Here is a tiny trained network, its code and every weight. The questions are about switching its units off for an input and a class, where a switched-off unit gives its printed mean instead of its output.

import numpy as np


def w(rows, s, z=0):
    codes = np.array(rows[::2]) - 128.0
    scale = np.full(codes.shape[1], s)
    scale[-1] = z or s
    return codes * scale


def f(y):
    return y / 2 * (1 + np.tanh(0.7978845608 * (y + 0.044715 * y**3)))


def log_softmax(a):
    a = a - a.max(-1, keepdims=True)
    return a - np.log(np.exp(a).sum(-1, keepdims=True))


def net(x, mask):
    res = np.array(x, float).reshape(1, 3) / 4 @ E
    y = f(res @ A[0][:, :-1].T + A[0][:, -1])
    res = res + np.where(mask, y, B[0][:, -1]) @ B[0][:, :-1]
    return log_softmax(res[-1] @ U[:, :-1].T + U[:, -1])


A, B = {}, {}
E = w([
[33,92,161,155,108,203,247,124,118,95,201],'x0',
[189,204,221,143,88,210,168,102,119,161,117],'x1',
[79,102,155,216,214,174,50,73,181,106,93],'x2',
],0.013)
A[0] = w([
[34,35,111,150,221,73,72,148,220,77,122,131],'n0',
[119,56,24,42,96,36,180,229,75,98,163,234],'n1',
[67,98,17,45,80,50,138,192,80,131,143,223],'n2',
[99,24,95,173,182,146,135,99,175,79,138,138],'n3',
[201,237,86,144,101,82,89,119,67,220,41,253],'n4',
[141,158,97,131,198,140,63,146,176,132,68,197],'n5',
[132,193,255,136,174,178,119,43,188,118,91,43],'n6',
[235,152,128,98,118,83,95,116,149,172,87,224],'n7',
[81,123,214,110,83,171,168,135,115,128,168,148],'n8',
[92,162,181,149,70,152,183,202,83,146,216,125],'n9',
[206,228,140,107,53,102,112,174,74,139,147,208],'n10',
[123,164,193,188,153,174,95,58,174,126,91,47],'n11',
[134,154,81,78,156,106,46,113,164,113,100,228],'n12',
[89,50,100,204,136,163,157,103,170,142,166,126],'n13',
[99,149,105,47,124,145,193,177,99,165,178,150],'n14',
[21,70,171,136,174,141,204,113,88,50,171,162],'n15',
[162,172,177,85,64,143,146,150,68,167,71,135],'n16',
[159,212,214,40,88,142,165,210,50,165,196,114],'n17',
[168,96,108,111,167,87,48,160,145,167,74,229],'n18',
],0.0081,0.005)
B[0] = w([
[136,102,57,191,126,128,126,186,177,47,236,222],'n0',
[121,179,207,81,174,128,116,81,74,214,85,249],'n1',
[188,154,235,90,252,96,116,53,61,201,70,230],'n2',
[83,139,132,139,163,95,139,201,111,116,195,188],'n3',
[107,255,128,196,160,19,145,145,162,124,123,237],'n4',
[198,147,88,177,184,96,167,54,160,90,141,199],'n5',
[153,146,231,102,179,134,101,93,47,214,58,205],'n6',
[114,186,129,210,180,7,179,174,180,125,156,215],'n7',
[71,74,163,86,72,208,76,106,164,157,113,203],'n8',
[43,53,114,98,59,226,109,87,156,90,137,215],'n9',
[86,247,174,219,113,75,154,172,192,93,132,224],'n10',
[194,108,171,98,184,127,141,70,73,181,91,191],'n11',
[177,107,66,153,213,113,214,91,132,83,131,200],'n12',
[98,133,155,141,109,80,57,160,111,159,164,178],'n13',
[95,92,138,95,73,170,91,70,109,113,106,198],'n14',
[26,140,254,159,72,117,94,227,106,149,196,218],'n15',
[31,199,107,170,93,109,94,195,177,106,138,200],'n16',
[95,91,60,134,49,183,137,134,187,68,118,236],'n17',
[173,65,78,175,166,103,191,96,133,93,86,213],'n18',
],0.0076,0.018)
U = w([
[190,176,133,123,183,96,133,76,97,148,25,255],'0',
[79,184,109,168,109,85,99,237,174,62,192,167],'1',
[99,116,171,64,133,155,56,117,21,209,135,102],'2',
[91,112,86,103,41,182,121,112,176,10,109,3],'3',
[170,75,1,148,162,118,128,121,170,32,161,87],'4',
],0.0096,0.0014)

Each question gives the input, the list of numbers given to net, and the class t.
The units are the neurons (one row each of A and B). Each row of codes is followed by its name. A weight is (code - 128) times the scale printed after its matrix; where a second scale follows, it is the last column's (A, B and U).
mask holds one flag per neuron, in row order. A switched-off neuron (its flag False) gives its mean, the last column of its row in B, instead of its output. The means were averaged over made-up inputs and are rounded, as every weight is.
A unit's drop is (log p(t) with every unit on - log p(t) with that unit switched off) / (log p(t) with every unit on - log p(t) with every unit switched off).
unit that matters most: the unit with the biggest drop
k most important neurons: the k neurons with the biggest drops, biggest first
drop when u is switched off: that unit's drop, to one decimal
input [-2,-2,1], class 4: most important neuron -> [n6]
input [4,4,0], class 3: 2 most important neurons -> [n2, n1]
input [0,-8,2], class 4: 2 most important neurons -> [n0, n10]
input [-2,0,-8], class 0: 4 most important neurons -> [n2, n1, n0, n15]
input [0,-6,2], class 4: 2 most important neurons -> [n0, n10]
input [-4,6,0], class 1: 3 most important neurons -> [n2, n1, n16]
input [4,-8,0], class 2: 2 most important neurons -> [n2, n1]
input [-5,-8,-1], class 0: 2 most important neurons -> [n2, n1]
input [1,8,0], class 3: 3 most important neurons -> [n2, n1, n17]
input [-5,3,0], class 1: 3 most important neurons -> [n2, n1, n7]
input [0,2,1], class 0: 4 most important neurons -> [n0, n15, n17, n9]
input [-8,-8,2], class 4: drop when n0 is switched off -> 1.4
input [-2,6,0], class 1: drop when n1 is switched off -> 0.4
input [0,-4,-6], class 0: unit that matters most -> n15
input [1,-8,-8], class 2: drop when n1 is switched off -> 0.1
